Below is a small trained network, with its code and all its weights. Each question gives an input and a target symbol and asks what happens when units are switched off, that is, made to give their printed mean instead of their output.

import numpy as np


def w(rows, s, z=0):
    codes = np.array(rows[::2]) - 128.0
    scale = np.full(codes.shape[1], s)
    scale[-1] = z or s
    return codes * scale


def f(y):
    return y / 2 * (1 + np.tanh(0.7978845608 * (y + 0.044715 * y**3)))


def softmax(a):
    e = np.exp(a - a.max(-1, keepdims=True))
    return e / e.sum(-1, keepdims=True)


def log_softmax(a):
    a = a - a.max(-1, keepdims=True)
    return a - np.log(np.exp(a).sum(-1, keepdims=True))


def net(x, mask):
    ids = ['ΛΞΠΨβεηθμω'.index(c) for c in x.split()]
    T = len(ids)
    res = E[ids] + P[:T]
    u = 0
    for l in range(3):
        q, k, v = (res @ M[l].T for M in (Q, K, V))
        z = softmax(np.where(np.tri(T) > 0, q @ k.T / 2**0.5, -1e9)) @ v
        res = res + np.where(mask[u], z, O[l][:, -1]) @ O[l][:, :-1]
        u += 1
        y = f(res @ A[l][:, :-1].T + A[l][:, -1])
        res = res + np.where(mask[u : u + 12], y, B[l][:, -1]) @ B[l][:, :-1]
        u += 12
    return log_softmax(res[-1] @ U[:, :-1].T + U[:, -1])


Q, K, V, O, A, B = {}, {}, {}, {}, {}, {}
E = w([
[104,194,140,171,139,99,111],'Λ',
[109,104,129,104,110,119,177],'Ξ',
[102,104,94,73,129,140,82],'Π',
[88,78,124,98,109,133,183],'Ψ',
[167,131,135,140,54,142,48],'β',
[90,153,113,120,111,88,253],'ε',
[157,142,164,44,105,115,98],'η',
[30,121,81,106,129,157,97],'θ',
[86,135,190,115,100,196,117],'μ',
[30,64,181,161,139,76,108],'ω',
],0.026)
P = w([
[154,9,156,158,187,155,124],'0',
[152,77,92,131,156,119,128],'1',
[144,101,96,115,144,115,117],'2',
[129,86,103,88,127,116,107],'3',
[119,104,116,94,114,103,101],'4',
[110,118,124,91,101,90,100],'5',
[101,147,135,110,79,76,120],'6',
[101,142,149,100,63,74,113],'7',
[84,151,148,91,52,66,103],'8',
],0.012)
Q[0] = w([
[185,146,150,153,101,206,118],'0.h0',
[4,156,166,48,31,81,115],'0.h0',
],0.014)
K[0] = w([
[248,136,99,133,107,186,119],'0.h0',
[18,199,159,65,2,92,118],'0.h0',
],0.0083)
V[0] = w([
[33,90,87,124,70,181,3],'0.h0',
[181,91,98,160,213,182,121],'0.h0',
],0.0038)
O[0] = w([
[212,135,130,149,4,210,210,252],'0.h0',
[160,97,18,83,196,83,177,5],'0.h0',
],0.011,0.0038)
A[0] = w([
[96,160,99,119,123,114,51,191],'0.n0',
[108,147,137,111,73,121,160,164],'0.n1',
[54,127,124,165,2,108,70,254],'0.n2',
[223,106,146,128,102,91,83,224],'0.n3',
[160,151,138,155,82,95,95,112],'0.n4',
[97,151,46,149,117,149,81,235],'0.n5',
[114,117,132,129,180,135,119,63],'0.n6',
[156,167,76,98,109,134,145,162],'0.n7',
[80,100,109,81,81,114,93,246],'0.n8',
[163,225,78,144,142,118,139,137],'0.n9',
[153,154,176,164,190,144,82,108],'0.n10',
[75,114,202,180,160,165,107,162],'0.n11',
],0.01,0.003)
B[0] = w([
[162,95,162,133,110,143,254,139],'0.n0',
[146,172,150,159,159,191,143,182],'0.n1',
[195,95,186,126,155,88,167,252],'0.n2',
[11,118,121,78,97,107,128,149],'0.n3',
[144,66,164,72,129,158,128,150],'0.n4',
[61,99,137,121,116,130,181,137],'0.n5',
[97,102,63,113,112,105,23,125],'0.n6',
[129,119,167,196,108,179,69,135],'0.n7',
[126,199,205,209,170,64,199,188],'0.n8',
[81,46,71,102,96,162,228,130],'0.n9',
[25,152,121,121,119,121,83,127],'0.n10',
[169,156,84,142,180,108,150,161],'0.n11',
],0.0069,0.021)
Q[1] = w([
[84,103,179,88,12,135,196],'1.h0',
[107,243,136,126,162,147,60],'1.h0',
],0.011)
K[1] = w([
[183,168,193,148,148,147,177],'1.h0',
[76,123,1,153,101,124,131],'1.h0',
],0.0086)
V[1] = w([
[39,76,135,127,26,111,182],'1.h0',
[166,189,162,255,225,181,130],'1.h0',
],0.0058)
O[1] = w([
[83,155,115,120,3,162,209,220],'1.h0',
[68,167,131,146,126,204,81,253],'1.h0',
],0.011,0.0069)
A[1] = w([
[103,146,98,173,130,191,133,254],'1.n0',
[185,102,141,140,132,163,100,119],'1.n1',
[105,71,135,123,118,159,95,12],'1.n2',
[128,142,131,165,175,140,85,124],'1.n3',
[148,168,119,122,162,127,182,70],'1.n4',
[148,163,92,133,109,148,100,49],'1.n5',
[67,132,128,97,164,93,149,147],'1.n6',
[108,198,88,184,129,109,55,152],'1.n7',
[135,102,123,118,162,84,143,105],'1.n8',
[125,71,70,154,136,135,171,118],'1.n9',
[205,122,131,127,131,181,77,37],'1.n10',
[246,94,97,202,96,135,155,5],'1.n11',
],0.011,0.0026)
B[1] = w([
[103,157,182,15,148,195,96,255],'1.n0',
[72,98,113,135,113,58,115,160],'1.n1',
[146,189,80,179,49,122,182,120],'1.n2',
[66,108,109,108,43,113,189,151],'1.n3',
[150,59,158,104,44,147,81,213],'1.n4',
[116,117,63,215,124,80,101,113],'1.n5',
[107,122,161,166,158,148,168,219],'1.n6',
[32,182,71,43,49,96,5,122],'1.n7',
[138,116,133,158,128,165,27,154],'1.n8',
[153,160,110,94,86,175,141,177],'1.n9',
[115,32,111,138,72,165,163,151],'1.n10',
[50,161,108,135,166,91,2,211],'1.n11',
],0.0061,0.0058)
Q[2] = w([
[98,94,130,186,78,85,172],'2.h0',
[246,149,15,141,124,136,1],'2.h0',
],0.0073)
K[2] = w([
[84,218,217,32,56,129,97],'2.h0',
[58,87,2,90,106,123,113],'2.h0',
],0.0077)
V[2] = w([
[69,157,112,205,75,31,111],'2.h0',
[178,10,60,254,146,209,140],'2.h0',
],0.0053)
O[2] = w([
[89,13,205,88,34,152,109,124],'2.h0',
[124,121,251,136,87,183,134,1],'2.h0',
],0.012,0.0069)
A[2] = w([
[95,135,194,75,108,155,99,76],'2.n0',
[173,191,163,141,89,98,51,97],'2.n1',
[130,142,163,4,113,99,49,105],'2.n2',
[78,130,119,153,103,81,134,90],'2.n3',
[146,188,157,118,178,124,151,180],'2.n4',
[98,158,124,126,208,150,95,255],'2.n5',
[163,96,104,133,126,163,118,147],'2.n6',
[115,149,84,125,92,124,168,180],'2.n7',
[104,118,158,85,61,125,105,138],'2.n8',
[135,94,161,82,182,88,82,127],'2.n9',
[158,215,88,87,97,159,125,112],'2.n10',
[152,133,152,146,115,185,106,136],'2.n11',
],0.011,0.0044)
B[2] = w([
[153,131,111,139,239,22,101,246],'2.n0',
[148,53,158,196,105,177,111,147],'2.n1',
[69,145,58,147,145,211,223,175],'2.n2',
[120,62,146,95,150,143,31,188],'2.n3',
[172,2,100,173,175,178,64,229],'2.n4',
[214,59,122,73,18,148,26,175],'2.n5',
[74,173,38,169,219,22,130,121],'2.n6',
[180,164,142,146,112,149,125,212],'2.n7',
[162,227,102,127,136,138,58,243],'2.n8',
[170,138,33,110,66,117,137,135],'2.n9',
[9,85,118,214,180,103,67,199],'2.n10',
[132,130,36,81,101,1,115,202],'2.n11',
],0.006,0.011)
U = w([
[71,123,104,106,103,133,119,1],'Λ',
[171,166,146,119,85,218,233,187],'Ξ',
[121,225,151,45,161,156,126,206],'Π',
[143,126,38,153,134,65,177,129],'Ψ',
[153,144,115,134,2,132,123,102],'β',
[123,151,103,131,95,153,164,91],'ε',
[70,193,66,228,99,138,159,90],'η',
[183,107,104,117,139,195,109,185],'θ',
[125,128,113,110,110,154,163,72],'μ',
[19,50,157,118,95,103,156,129],'ω',
],0.0062,0.0028)

Each question gives the input, a string of symbols that net reads in full, and the target symbol t.
The units are the heads (2 rows each of Q, K, V and O) and the neurons (one row each of A and B). Each row of codes is followed by its name. A weight is (code - 128) times the scale printed after its matrix; where a second scale follows, it is the last column's (O, A, B and U).
mask holds one flag per unit, layer by layer, with each layer's heads first. A switched-off unit (its flag False) gives its mean, the last column of its rows in O or B, instead of its output. The means were averaged over made-up inputs and are rounded, as every weight is.
A unit's drop is (log p(t) with every unit on - log p(t) with that unit switched off) / (log p(t) with every unit on - log p(t) with every unit switched off).
The circuit of an input: a set's keep is (log p(t) with only the set's units on - log p(t) with every unit switched off) / (log p(t) with every unit on - log p(t) with every unit switched off). Starting from the 12 units with the biggest drops (on a tie, the unit counted first), units are removed one at a time, each time the one whose removal leaves the highest keep (on an exact tie, the one counted first), for as long as the keep stays at least 0.8.
circuit, biggest first: the units of the circuit, biggest drop first
unit that matters most: the unit with the biggest drop
k most important neurons: the k neurons with the biggest drops, biggest first
top k neurons in layer l: the k neurons of layer l with the biggest drops, biggest first
input Ξ Ψ β η ω Π, target Π: unit that matters most : 0.n2
input η θ β Λ η μ Ξ Π, target θ: 3 most important neurons : (2.n4 2.n5 0.n1)
input η Ψ ε ε, target ω: circuit, biggest first : (0.h0 2.n8)
input Ψ Π ω Ψ μ, target Π: 3 most important neurons : (0.n11 1.n0 0.n8)
input μ μ η Ξ η η θ, target η: 3 most important neurons : (2.n10 0.n5 0.n3)
input μ θ Λ ε Ξ Π Ψ Λ Ξ, target Ξ: circuit, biggest first : (1.n11 2.n10 2.n11)
input β Ψ η μ Ψ, target θ: top 2 neurons in layer 2 : (2.n4 2.n5)
input Ξ Π Ψ Ψ ε Ψ, target ω: circuit, biggest first : (0.h0 2.h0 1.n0)
input μ η Ψ ε Ξ, target ω: 4 most important neurons : (0.n8 0.n2 1.n0 2.n8)
input Π Ξ Λ Ψ ε Ψ, target ω: circuit, biggest first : (0.h0 2.h0)
input Ξ Ψ Λ θ, target η: 4 most important neurons : (2.n10 0.n5 1.n0 0.n11)
input η Ψ Λ, target Ψ: circuit, biggest first : (2.h0 0.h0)
input Π Ψ Λ ε Ψ Ψ Λ Ψ, target Ξ: 3 most important neurons : (1.n11 2.n10 0.n8)
input Ψ Ξ Ξ β μ ω ε ε Λ, target ω: unit that matters most : 0.h0
input Π η β μ η Ψ, target θ: 4 most important neurons : (0.n3 0.n2 2.n4 2.n5)
input ω Π ε Π ε Ξ, target ω: circuit, biggest first : (0.h0 2.h0)
input ω η ε Ψ, target Ψ: top 3 neurons in layer 0 : (0.n1 0.n8 0.n6)
input ε ω Ψ η μ Λ θ Π, target η: 2 most important neurons : (2.n10 0.n1)
input ε Ψ ω ε Ψ β β Ξ, target β: 2 most important neurons : (0.n3 0.n2)
input ε μ θ Ψ β ω Ψ θ, target Π: circuit, biggest first : (1.n0 1.h0 2.n8)
input Ψ ε μ Π μ, target θ: unit that matters most : 2.h0
input ω θ Ξ θ Ψ θ β β Π, target β: 2 most important neurons : (0.n2 0.n3)
input ω ω Ψ μ Ψ Ξ, target θ: 2 most important neurons : (2.n4 2.n5)
input θ Π Ψ Π ε ε, target ω: circuit, biggest first : (0.h0 2.h0 1.n0)
input ω Ψ Ψ ε ε ω ω η Λ, target Π: top 4 neurons in layer 2 : (2.n0 2.n8 2.n10 2.n5)
input θ η Ψ, target η: circuit, biggest first : (0.n2 2.h0 2.n10)
input η β Λ ω ε ε β η ε, target Ψ: circuit, biggest first : (2.h0)
input Π Π β Ψ, target β: 3 most important neurons : (0.n3 0.n2 1.n11)
